Here is a tiny trained network, its code and every weight. The questions are about switching its units off for an input and a target symbol, where a switched-off unit gives its printed mean instead of its output.

import numpy as np


def w(rows, s, z=0):
    codes = np.array(rows[::2]) - 128.0
    scale = np.full(codes.shape[1], s)
    scale[-1] = z or s
    return codes * scale


def norm(h):
    return h / np.sqrt((h * h).mean(-1, keepdims=True) + 1e-5)


def f(y):
    return y / 2 * (1 + np.tanh(0.7978845608 * (y + 0.044715 * y**3)))


def softmax(a):
    e = np.exp(a - a.max(-1, keepdims=True))
    return e / e.sum(-1, keepdims=True)


def log_softmax(a):
    a = a - a.max(-1, keepdims=True)
    return a - np.log(np.exp(a).sum(-1, keepdims=True))


def net(x, mask):
    ids = ['ΓΩβεθψ'.index(c) for c in x.split()]
    T = len(ids)
    res = E[ids] + P[:T]
    r = norm(res)
    for j in range(3):
        rows = slice(3 * j, 3 * j + 3)
        q, k, v = (r @ M[0][rows].T for M in (Q, K, V))
        z = softmax(np.where(np.tri(T) > 0, q @ k.T / 3**0.5, -1e9)) @ v
        o = O[0][rows]
        res = res + np.where(mask[j], z, o[:, -1]) @ o[:, :-1]
    y = f(norm(res) @ A[0][:, :-1].T + A[0][:, -1])
    res = res + np.where(mask[3:7], y, B[0][:, -1]) @ B[0][:, :-1]
    return log_softmax(norm(res)[-1] @ U[:, :-1].T + U[:, -1])


Q, K, V, O, A, B = {}, {}, {}, {}, {}, {}
E = w([
[99,2,83,91,100],'Γ',
[183,186,69,211,129],'Ω',
[139,108,247,57,144],'β',
[78,138,125,179,69],'ε',
[145,149,177,143,53],'θ',
[92,92,133,178,233],'ψ',
],0.0088)
P = w([
[229,33,81,111,239],'0',
[116,2,106,206,109],'1',
[111,66,116,165,93],'2',
[93,110,110,149,90],'3',
[76,144,104,145,85],'4',
[68,178,99,131,85],'5',
[72,205,93,120,80],'6',
],0.0034)
Q[0] = w([
[86,120,132,206,142],'H1',
[79,118,144,48,202],'H1',
[59,54,176,83,92],'H1',
[74,91,248,37,93],'H2',
[129,140,70,56,128],'H2',
[55,137,149,66,179],'H2',
[49,122,124,133,254],'H3',
[152,65,141,83,150],'H3',
[66,87,95,136,163],'H3',
],0.009)
K[0] = w([
[152,118,71,163,184],'H1',
[2,59,148,51,135],'H1',
[137,79,168,17,181],'H1',
[114,144,187,44,100],'H2',
[127,154,166,201,80],'H2',
[67,75,221,153,147],'H2',
[50,142,163,187,141],'H3',
[80,119,164,84,127],'H3',
[109,138,84,165,148],'H3',
],0.0081)
V[0] = w([
[134,91,175,167,131],'H1',
[3,36,115,87,146],'H1',
[210,106,110,72,21],'H1',
[55,89,88,165,192],'H2',
[185,122,115,164,1],'H2',
[115,200,192,115,93],'H2',
[133,31,90,153,141],'H3',
[90,119,118,11,148],'H3',
[98,50,210,83,85],'H3',
],0.0054)
O[0] = w([
[95,204,136,143,139,207],'H1',
[254,152,89,129,103,181],'H1',
[102,125,98,134,169,104],'H1',
[109,171,148,47,114,117],'H2',
[146,125,177,129,183,69],'H2',
[140,73,100,176,136,134],'H2',
[131,114,129,114,173,192],'H3',
[41,126,102,131,141,125],'H3',
[110,158,48,104,140,254],'H3',
],0.007,0.0037)
A[0] = w([
[197,141,178,91,254,101],'N1',
[157,32,112,64,124,100],'N2',
[246,1,164,148,240,2],'N3',
[154,66,149,105,145,84],'N4',
],0.0055,0.00075)
B[0] = w([
[128,84,123,208,88,255],'N1',
[195,151,177,211,108,190],'N2',
[5,144,69,137,255,229],'N3',
[146,201,82,166,77,151],'N4',
],0.0062,0.0038)
U = w([
[130,176,110,17,164,219],'Γ',
[119,65,180,129,98,71],'Ω',
[80,73,90,148,29,72],'β',
[222,137,168,249,104,56],'ε',
[63,123,125,165,210,173],'θ',
[198,134,178,92,54,253],'ψ',
],0.011,0.0041)

Each question gives the input, a string of symbols that net reads in full, and the target symbol t.
The units are the heads (3 rows each of Q, K, V and O) and the neurons (one row each of A and B). Each row of codes is followed by its name. A weight is (code - 128) times the scale printed after its matrix; where a second scale follows, it is the last column's (O, A, B and U).
mask holds one flag per unit, heads first, then neurons. A switched-off unit (its flag False) gives its mean, the last column of its rows in O or B, instead of its output. The means were averaged over made-up inputs and are rounded, as every weight is.
A unit's drop is (log p(t) with every unit on - log p(t) with that unit switched off) / (log p(t) with every unit on - log p(t) with every unit switched off).
The circuit of an input: a set's keep is (log p(t) with only the set's units on - log p(t) with every unit switched off) / (log p(t) with every unit on - log p(t) with every unit switched off). Starting from all 7 units, units are removed one at a time, each time the one whose removal leaves the highest keep (on an exact tie, the one counted first), for as long as the keep stays at least 0.8.
units of the circuit, in order: the units of the circuit, biggest drop first
k most important neurons: the k neurons with the biggest drops, biggest first
heads that matter: for each layer, one digit per head in row order, 1 if its drop is at least 0.15 and else 0, layers parted by /
drop when u is switched off: that unit's drop, to one decimal
input β θ β Γ ψ ψ θ, target Γ: heads that matter => 001
input ψ Ω θ, target ψ: heads that matter => 001
input θ β θ, target θ: heads that matter => 110
input ψ Γ θ, target ψ: heads that matter => 000
input θ ψ β, target θ: heads that matter => 010
input β β β β, target Γ: heads that matter => 101
input Ω β θ, target Ω: heads that matter => 100
input β ψ θ ψ ψ ψ ψ, target Γ: heads that matter => 010
input θ β β ε, target θ: units of the circuit, in order => H1
input β Γ θ θ Γ Γ, target θ: units of the circuit, in order => H2, H1, N3
input θ ψ Γ β, target θ: units of the circuit, in order => H2, N3
input ε β θ ε, target ε: units of the circuit, in order => H3, H2
input β ψ ε Γ Γ, target ψ: units of the circuit, in order => N3, H2, N2, H1
input β β ψ ψ β ψ, target ψ: units of the circuit, in order => H2, H1, N3
input β β β, target ψ: heads that matter => 011
input Ω ψ θ β β, target ε: heads that matter => 011
input ψ β ε, target ψ: units of the circuit, in order => H1, N3, H2
input θ ψ β ψ β β, target ψ: heads that matter => 111
input θ θ β θ β β Ω, target θ: 3 most important neurons => N2, N1, N4
input Γ ψ θ β θ θ, target θ: 2 most important neurons => N1, N2
input Γ β ε, target Γ: 2 most important neurons => N1, N2
input Ω β ψ ψ ε ψ ψ, target Γ: 3 most important neurons => N2, N1, N4
input Γ β θ θ, target Γ: 3 most important neurons => N1, N2, N3
input β ψ ψ ψ Γ, target ψ: most important neuron => N3
input Ω θ θ, target Ω: most important neuron => N2
input θ β Γ, target θ: drop when H2 is switched off => 1.3
